[ -1 -32  18  16 -14   7   5   1   8  -4  17   6  -8  -6   4  27  27  20
  23]
D
[  2   9  56  13 -34  10  -5  11  -5  32  17  -8  -8 -23   7   2  32   4
  21]
E
[  1 -42  35  10 -14   7  11   8  -1  -4  18   0 -22 -16  -1   8  40  21
  13]
R
[ -4   9  20   0 -60  19  -1  11  11  -6  -2  -2   5 -21   6   0  28  -7
  17]
J
[ -3   1  10  10 -15   8  13  10  -1  -8  17   2   1  -8   6  17  12  12
  19]
D
[  0   9  38   9 -29   8   4  10  -4   3   8   0  -4 -22  -4  -8  28  11
  15]
E
[ -5 -13   2   5 -46  15   6  13  -4 -11   8   1   5  -8   7  16  23  -9
  17]
J
[  8   1  55  16 -42  13   7  16 -10   9  21  -3  -9 -29   0  -7  54  14
  23]
E
[  2  24  41   5 -22  14  12  12  -8  -8   6  -3  -9 -33   0  -9  23  18
  14]
K
[  7  21  50  14 -22  14  10  15 -15   4  16  -3 -10 -23   0  -1  42  12
  16]
E
[  1 -14  17  14 -21   8  -8   6 -13   9  15  -6  -4 -19  -2  18  -4 -12
  25]
A
[  9  18  64  10 -29  10  15   9 -10  11  22  -5  -9 -33  -3 -20  22  18
  13]
E
[ 10  11  60  15 -42  14  -1  18 -18  21  18  -6  -5 -31  -1  -2  43   2
  25]
E
[  7 -20  30  19 -17  13   7  10 -27 -19  12   4 -17 -15  -3  15  48   8
  23]
A
[ -1  16  29   5 -18   9   3  -2   1 -11  -8   0 -12 -26   1  -1  19  13
  13]
K
[  9   1  26  16 -23  11   1  11 -25 -10  10  -1  -6 -15  -1  10  30  -6
  20]
A
[-5 -2 11 12  1  3  6  5 -1  0 19 -1 -2 -9  1 17  1 14 17]
D
[ 14  -5  38  22 -23  12   9  16 -34 -15  18   0 -12 -21  -5   9  51   2
  22]
A
[  0  33  29   5 -29  22  12  11 -16 -21   1  -3 -10 -32  -2   0  30  10
  16]
K
[  2 -14  25  11 -15   8  10  12  -7 -11  12  -1  -9 -20  -1   9  28  15
  23]
R
[  0   3   5   6  -4   8  15   6  -7 -13  14   1  -3  -5   2  15  10  13
   9]
D
[ -2 -10   5   5 -29   4   8   5   1  -1  24  -3   1 -10   2   7 -20   2
  12]
W
[ -1  -7  16   9  -4   4  18   8  -1 -14  13   9  -8  -6   2  13  23  19
  12]
D
[  0 -10  15   8 -24   5   5   0 -10  -1  21  -6  -5  -8  -1   3 -14  -4
   9]
W
[ -2 -19  38  11 -22  12   2  -5  -3 -19   6   3 -21 -23  -2   3  22  13
  22]
R
[ -5 -32  25   3 -28  11   2   7  -2  -5   7  -6 -19 -23  -2   5  23   7
  18]
R
[  5   2  61  12 -23   8  -7   6   0  28  13  -5 -11 -26   0  -9  36   9
  18]
E
[  3  -7  11  10 -18   5  20  17  -5 -10  19   5   1  -7   4  10  28  13
  15]
D
[  3  52  43   9 -21  18  17   5 -24 -22  -6   0  -9 -19   0 -11  46  12
   4]
K
[  6 -10  22  17 -22  13  -1  12 -27 -20   7  -5 -13 -29  -6  16  16  -5
  30]
A
[  4   4 -15  11  11   4  19  17  -8  -9  21   1   5  -6   2  18 -10  11
  13]
D
[  6 -17  37  17 -23   9 -15   9 -23   8   9  -5 -11 -16  -6  12  25 -14
  23]
A
[  4 -16  36  15 -24  16  -3   8 -22  -8   7  -2 -16 -25  -6  12  35  -1
  28]
A
[ -1 -18  14  10 -15  11   9   8  -6 -20   7   4 -16 -19  -1  19  22  12
  18]
R
[  3  40  43   8 -16  17  11   3 -20 -12  -5  -2  -7 -14   1  -7  44  14
   5]
K
[  8  -3  26  18 -14  10   4  10 -26 -10  10   1 -11 -12  -1  13  37   2
  22]
A
[  2   9   9   1 -20   6  17  12  -3 -14  10   0  -4 -23   1  -6  -2   9
  10]
R
[ -1 -17  35  15 -17   5  -4 -12   1   1  11   4 -10   4   4  13  29   6
  17]
D
[  8 -18   6  16 -21  10   6  12 -36 -30  11   3  -6 -14  -4  16  34  -8
  23]
A
[  3  -2   9  11  -4   5  15  11 -12 -19  15   4  -3 -12   1  11  18  14
  17]
D

[ 28  -2 -11  -3   9  14 -11 -18  17  -5 -27  51  14  10  -4 -26  13  -8
 -33]
H
[  7  -8  -5  22  -5  11  12 -14 -37 -10 -12   4  11  -3   5 -15  -2 -11
   4]
M
[ 33  -7  -5  24 -21 -24  17  -9 -42  12 -14  59  13   1  -3 -24   4   7
  13]
B
[ -7  -7   1  20   0   1   2   4  -9  -8 -14  28 -21  -3   5 -16   4 -10
  -5]
X
[ 49   5   1  24  -4 -25  41 -27 -32   6 -15  80  18   8  14 -17   4 -10
  -7]
B
[ 15  -8   1  36   7 -18   1 -13   1  23  -2   9   7  -5  -2  10   0  -6
  11]
B
[ 48  -2 -20  22  10  -8   7 -23 -12  22 -13  38  32  19 -12 -15  38  -8
 -10]
H
[ -4   4   3 -23  -5  15 -23  -2   0   7  -7   1  -7   0  -1 -17  10 -10
  -4]
P
[ 16 -19   3   8 -20  -4 -13   3 -32   6 -20  48   8   7   1 -30  15 -15
  13]
U
[ 52  13 -15 -17   1  11  -9 -26   3  19 -16  74  26  23  17 -30  13  -4
 -31]
U
[ 15   0   3  18 -16   2 -18 -22 -18   4 -13 -11  23  -1   6 -22   2  -8
  -5]
U
[ 12   7   5   4   4 -15  -2 -21  18  28  -3  35  -8   9   7 -16  -1  -9
   0]
H
[ 46  13 -23   6  10   3 -24 -18  36  24 -20  35  29  19  10 -19  10   0
 -33]
H
[ 30  -7 -11  16 -22  -4 -15 -11 -15  13 -19  35  27   6   6  -9  -6 -10
 -13]
H
[  7   4  -8  -4  14  15 -27  -7  -9   8  -5  15   4   9   3  -5  -2 -43
 -14]
X
[ 15   5 -14 -17   1  -5  -8 -28   4  -1 -33  37  11  15  11 -30  -4   0
 -34]
X
[ 44 -10   8 -16 -17  23  51 -13 -39  18 -13  79  -5  11   5 -34   3 -15
  -8]
X
[ 27  -3 -12  27 -15   4  18 -12 -50 -23 -22  46  12   9   7 -28  -1  -8
   3]
P
[ 31 -17 -11  33   1  -3  39 -12 -22 -26 -26  86   1  17   8 -28   3  -5
  -1]
X
[ 12  -5  -4   7  -2   3 -20 -12 -18   6 -13  14  10 -11  -5 -30   5  -3
  -7]
X
[ 33  -3 -11   7  -9   8  -3 -12 -26   4 -26  57  14  14  -2 -28  10  -7
 -22]
X
[ 17   1 -12  37   0 -18  31 -22   0  15  -4  39  14  10   2  -6 -15  -9
  13]
B
[ 31  11 -29   1  15   1 -46 -41  43  26 -15  25  41  20  12 -19   5  -2
 -21]
H
[ 35  -1   1  -8  -8   7 -10  -6 -26  16 -10  40  -3   8   9 -37  13 -16
 -18]
U
[ 22   5  -5 -12 -19   1  30 -36   4  -7  -6  12  15  24   7 -38  -6   0
  -6]
P
[ -4  -3 -17  14   0   4 -31 -15  29   0 -12   4   2   0 -29 -17  12  -3
  -3]
X
[ 28   5 -14  -4  -2   4   5  -6 -14  10 -14  46  14  11   7 -29   5  -8
 -20]
U
[ 13   7 -12  -1   2   7 -27 -17  -7   7 -20  22  24  32   5 -28   6 -12
 -14]
X
[ 21   1  -5  21 -21  -6  -1 -12 -42   1 -17   9  25   2  12 -26  -4 -15
   2]
X
[  7   0  -7  16  -6   0  -7  -4 -11 -11  -5  12  17   8   0 -10   2   0
  -2]
X
[ 13  -2 -16  17   0   4  -3 -14  -6 -12 -11  42   4  15   7 -17  11  -3
  -3]
B
[ 23   7  -4 -11   1  17   2 -19  -6   8 -10   9  -2   6   6 -19  -4 -40
 -21]
U
[ 29  11 -10  15   7  12 -21  -9 -11   5 -17  24  14  13   7 -18   8 -14
 -32]
U
[ 23   2  -6 -11  -7   4   5 -23 -10   4 -10  34  14  16   7 -28   6 -14
 -21]
X
[ 34 -12 -16  35 -18   1  32 -19 -53  -8 -23  64  26  14   6 -31 -13 -17
   3]
M
[ 29   7  -3  -3   0 -16 -31  -6  -1  34 -13  21  27  10   7 -22  13 -19
 -27]
U
[ 30  -8 -14  33  -2 -11  27 -22 -12 -16 -14  34  31  17  10 -18  -7  14
 -18]
M
[ 52   6  -9  23 -17  -1  20 -23 -62   0 -22  66   8   8  10 -47   4 -16
  -6]
U
[ 30  15 -20  11 -17  -6 -11 -35 -18  -1 -18  27  34  20   4 -42   5  -6
 -12]
P
[  1  -8   0  35  -4 -12  -9  -7  -7   5 -15  10   6   3  -1 -18  -3  -3
  11]
P

[ 9  9 -6 13  8 16 -2 -1  4  7 -3  5  1  3 -2 -4 -3 -4 -2]
S
[  5  -2  -2  12 -10  -2  -6   3  -1  14  -2  -5  -2   3  -3  -4  -4  -2
 -15]
G
[  0  -7   3  -3  -9 -15   6   1   5 -14  -8  -6  -3  -3  10  -3  -2   0
  -1]
G
[  0   4   3  27  11 -14  -7  -4  -3   1  10  -2   4  -9  -5  -5   4   6
  -3]
S
[ 1  3  2 26  8  2 -7  3 -7  6 10  0  3 -1  2 -2  0  5 -2]
G
[ -5  -6   5  31 -13 -17   5   1   1   0   0  -9  -6  -2  -5  -5   1   7
   1]
G
[  1   4   4   2  16  11  -6   0   3  -6   3   5   3  -9  -5 -16   2   6
  -1]
G
[ -3   1  10  21   7 -13   9  -2  -4  -5  14 -11   8   2   1  -7   0  10
  -4]
S
[  2   0   1 -10   8   4   3  -2  -2   1   4   6   1   3   7  -2   1   2
  -5]
V
[  8   9   3  26  17   4 -14   0 -14  18  22   9   3   4 -16 -15  -2   4
 -10]
S
[ 10   0 -23 -13  -3  14 -11   9  -6  23  -6  -3  -2   3  -6  -4 -19  -2
   1]
G
[-1  3 -4 17  7 -5  2  3 -2  7  6 -4  3  1 -3  5 -1 11  5]
G

[  2 -20  -4   8  -5 -13  -7   0  -3 -12   9 -12 -10  -2 -24  -4  -7  -1
   5]
F
[  3  14   2 -13   9  10  10  32  10   2  -7   2   6  11  -7  13  -3   9
  -2]
Y
[-12 -16   3 -16   1  -9  10   9   9 -16  -5  14 -19   7 -17  15   8 -14
   3]
Y
[ -5   4   3   4   3   4 -13 -27   6  20   0 -16 -11  -2  20  -6  -7   4
  -4]
Y
[ 10  15  -5   8  -5   7 -32 -14   4  13   2 -21 -15   8   0 -17  -8  21
   5]
F
[ -1 -17  -4 -11   0   2  -1  23   1  -5 -12  -7 -14  10  -2  12  -1  -3
   0]
N
[ 15 -24  -2   9  -4   4  12  55  -9  -7  -4   4   7   5  12 -19   3  -8
   9]
C
[ -1 -10  -5   2  -9   5   8   5  -6  -8   8   8   4   5   1   8   1   0
  -6]
N
[  9  -4  -4   5   6   8  -4  30   5   5 -12 -10  -6  -2   7   7  -3  -4
   2]
N
[ 10  13  -2  10   1   9   1   0  -5  11  13 -15   9   5  12  -1   3   9
  -7]
N
[10  7  0  7 -2 10 -5  5  1 12  4  3 10  5  4 -4 -5 11 -3]
N
[  7  16   8  -5  13  19   1  23  13  23  -7 -10   2  -8  14   9  -3   9
  -4]
Y
[  6 -21  -3  19  -8  -7 -18 -18  -8  -4  14 -20 -11 -10 -19  -5 -11   0
   6]
F
[  1   0 -11 -23  -3  -3 -24  -8 -10  -2 -14  -9  -8  -4   1   6  -1  33
  -7]
T
[18  8 -4  8  2 12 -4  5 -1 12 10 12  8  6  9 -1 -2 17 -3]
N
[  3   5   0  -5  -2  -2 -13   3   6   5 -10 -17 -10   4  -7 -13  -1  14
  -5]
F

[  0  19   5  -9   3 -19   9  -4 -14   0   9  14   8  -4  22  16  -1 -16
   6]
(3)
[ -3   5  21 -12   4 -14   0  -9  -2  -1  -8  22  39   6  28  28  -9  -3
   4]
(12)
[ -6  13  11   4  14  -7  -1  -6   4  -6 -11  11  28   0  -4  26  -8  -7
  -2]
(12)
[ 22  59  14 -43 -32 -42  40  -7 -54  18  61  28  35  28  32  52  -5   7
  54]
(12)
[-13   4  34 -10   8  -4  13 -18  -4   2  10   7   9   3  20  10  16 -20
  -2]
(3)
[  1  23   8   8  10 -17   9  -9 -27   3  21   9  11   1  10  19   6 -20
  -7]
(3)
[ 15   7  16  -7   0  -9  -3   2  -2   6 -24  14  26   4  30  29 -17   4
  -8]
(12)
[ -1  23  -3  -3  12 -12  15  -3  -9 -13  -1  12  19   0  23  15  -5 -16
  19]
(3)
[ 10  18   2   4   5 -43  19  -3 -26   1  31   4  14   7  37  16 -12 -15
   3]
(3)
[ -4   2  13 -13   4 -16  -2  -4  -2  -1 -17   2  27   5  19  24 -14  -1
 -19]
(12)
[  6  10  -6  -4   4 -23   7  -6  -9  -4   4   3  26   6  24  13  -4 -12
 -14]
(3)
[ -2  19   9  -6   8  -3  -7  -7  -4  -2  -8  14  18  -1   1  28 -16   0
  -9]
(12)
[  3  -7  12   5  16  -9   1  -4  -3   2  11   5  28  18  11  16   5 -10
 -17]
(3)
[-13  15  10   5   5 -29   7   9  -4 -10  15  13  11  -1  24  12   1  -4
   7]
(3)
[  0  14  22  -8  12 -12  -2  -8  -8   1   7  18  32  15  18  28  -6 -12
   1]
(12)
[  2  14  13  -4   6 -12   6   3  -3  -2   7  11  15  -4  20  11   1 -14
   5]
(3)
[  3  32   3  -2  18 -34   3  -6 -21  -7  33  12  17   0  18  19 -15 -22
  16]
(3)
[ -1   4   4 -10   7 -11   6  -5 -12   3  -2   2  10  -8  22  13 -10  -8
 -22]
(3)

[  0  -8   3  -5 -20  -5  -3  -4  -8   1  -2  -6 -22  -9 -10   4  -2 -17
  -7]
(95)
[-15  -7 -16   5   1 -15  -7  -3 -22  -9 -21  -5 -14 -26 -33  17   7 -19
 -80]
(94)
[-10  -4  -5 -13 -17 -13  -4  -6 -22  -8  -8  -5 -36 -20 -15  77  -7 -21
 -28]
(95)
[ -1  16  -4  -9 -14 -11  -5  -2   7   4  -1   6 -15   2   1   2  -1   0
  31]
(95)
[-10  -6  -3  11  19  -8   1  -1 -22 -20 -13  -6   4 -30 -29   5   7  -9
 -80]
(105)
[ -7  -1 -13  -6 -16 -29  -9  -8  -9  -4 -13  -1 -46 -20 -22   8  -1   4
 -60]
(93)
[ -9  -2  -6  -2 -19 -24  -6  -6  -7   0  -4   1 -37  -8 -14   9  -1  -4
 -24]
(93)
[ -7  -6  -4   3   5  -5   5   0 -15   7  -9  -3  -6 -11 -19   9 -11 -20
 -61]
(105)
[ -8 -17  -2  -1 -18 -21  -7  -2  15  -1   0  -2   2  -7   8   6  -4 -30
  -8]
(90)
[ -7 -14   3   0 -19 -12  -5  -4 -19  -1  -5  -2  -4  -9  -2   9  -3 -34
 -32]
(103)
[-19  -8  -9   6  18  -2  -4   3 -24 -13 -14   0   2 -20 -31   8  -5 -19
 -80]
(94)
[ -6   8  -6  -4 -16 -15 -10 -13  -9   1  -9  -5 -25 -15  -8  -4  -4  -9
 -12]
(95)
[ -4  -4  -3   9  15  -7  -4   4 -13 -19 -11  -7  14  -7 -14  -2  -1  -4
 -41]
(102)
[ -9 -15  -3  -3 -14 -15  -4  -8 -14  -1  -5  -2 -25  -5  -7  16   9 -30
 -66]
(84)
[ -4   8 -14   4   1 -13 -10  -4  -4 -13 -14  -2  -5 -15 -20  -4  -2  12
   4]
(93)
[-19  -2 -16  -1  -8 -22  -9  -4 -15  -3 -20  -3 -42   7 -34  15   2 -22
 -80]
(93)

[-14  -5  11  17   1  -6   3  -6   0  14   9   3   5  -1   3   4   7   5
   4]
<89>
[ 22   4  -5 -29  -4  -4 -11  20  13 -30  -7 -11  -6   4   1 -16  -7  -3
   6]
<94>
[  7   2 -38 -36  -6  11 -11  -8  -3  11 -11   5  -4 -21  -5 -12  -9   4
  -2]
<85>
[ 12  -3  10  -9   4 -10 -12   5   3 -12  -3 -12   5  11   9 -10   7  -1
   3]
<87>
[ 16  -7   8   6  -4 -10 -12   7  18 -36  -2   3  -5   6  14 -19   1 -24
  17]
<89>
[ 14  22 -10 -22  -6   5  -6  28  16 -39  -9  -2 -13   9   1  -9 -13   2
  11]
<85>
[ 26   6 -24 -64  -9  -6  -8  29  28 -60 -16   3 -14 -20  12 -37  -7 -19
  33]
<95>
[ -1   5   0  -3  -7  -1  -7   0  12 -20  -1  12  26  -9  13   7   3  -1
   9]
<85>
[  5   8  -2 -16   5  -1  -5  16   8 -14  -4  -6  -2  12   1  -8  -4  -1
   4]
<94>
[  4   0   8   4  -1  -3  -9   0   5 -14  -4   1   2   0   1  -2   4 -13
   6]
<89>
[-16   4  27  38   5  -9  17  12  -8  14  -1   1   7  18   4  30  10  14
  -9]
<95>
[ -8  -2  -7 -15   7  -3   5   4   5   3   6   2  -1 -13  -2 -10  -2   5
   7]
<95>
[ 12  12 -22 -46  14 -15  -5  10  -3  19  11 -17   8  -8  -4  -1   8  26
   9]
<87>
[ 21  -9 -13 -20   1  -7 -10  -3   8  -7   0  -5  -7  -4   3 -16  -2 -15
  11]
<87>
[ 24  -6 -10 -33  -3  -6 -11   9  12 -35   3  -2  -2 -10   8 -27  -2 -18
  19]
<87>
[ -5  -8  -1  -4   2  -9  -6  -1   6 -11   8   3   3 -11   5 -10   5 -11
  18]
<89>
[  0  -5  10  24  -1  -5  -3   0   8 -20  -6   3  -3   1  11   3   9 -14
   9]
<89>
[ -2   3   1 -26  -8  14   3   8   8 -21  -4  -1  -2   1  -4 -22 -10  -2
  15]
<79>
[ -1   2   1  21  -2  -4  -9   2  11  -1  11  11  -4 -15   4  25  17 -18
  10]
<89>
[ 10   1 -20 -19   5   1  -7  -2   9  14   8  -5   1 -15  -4  -5   6   3
   9]
<87>
[ 16  -2 -21 -40  -3  -3 -12  12  14 -16   2   2  -6 -15  -2 -23   5   3
  15]
<95>
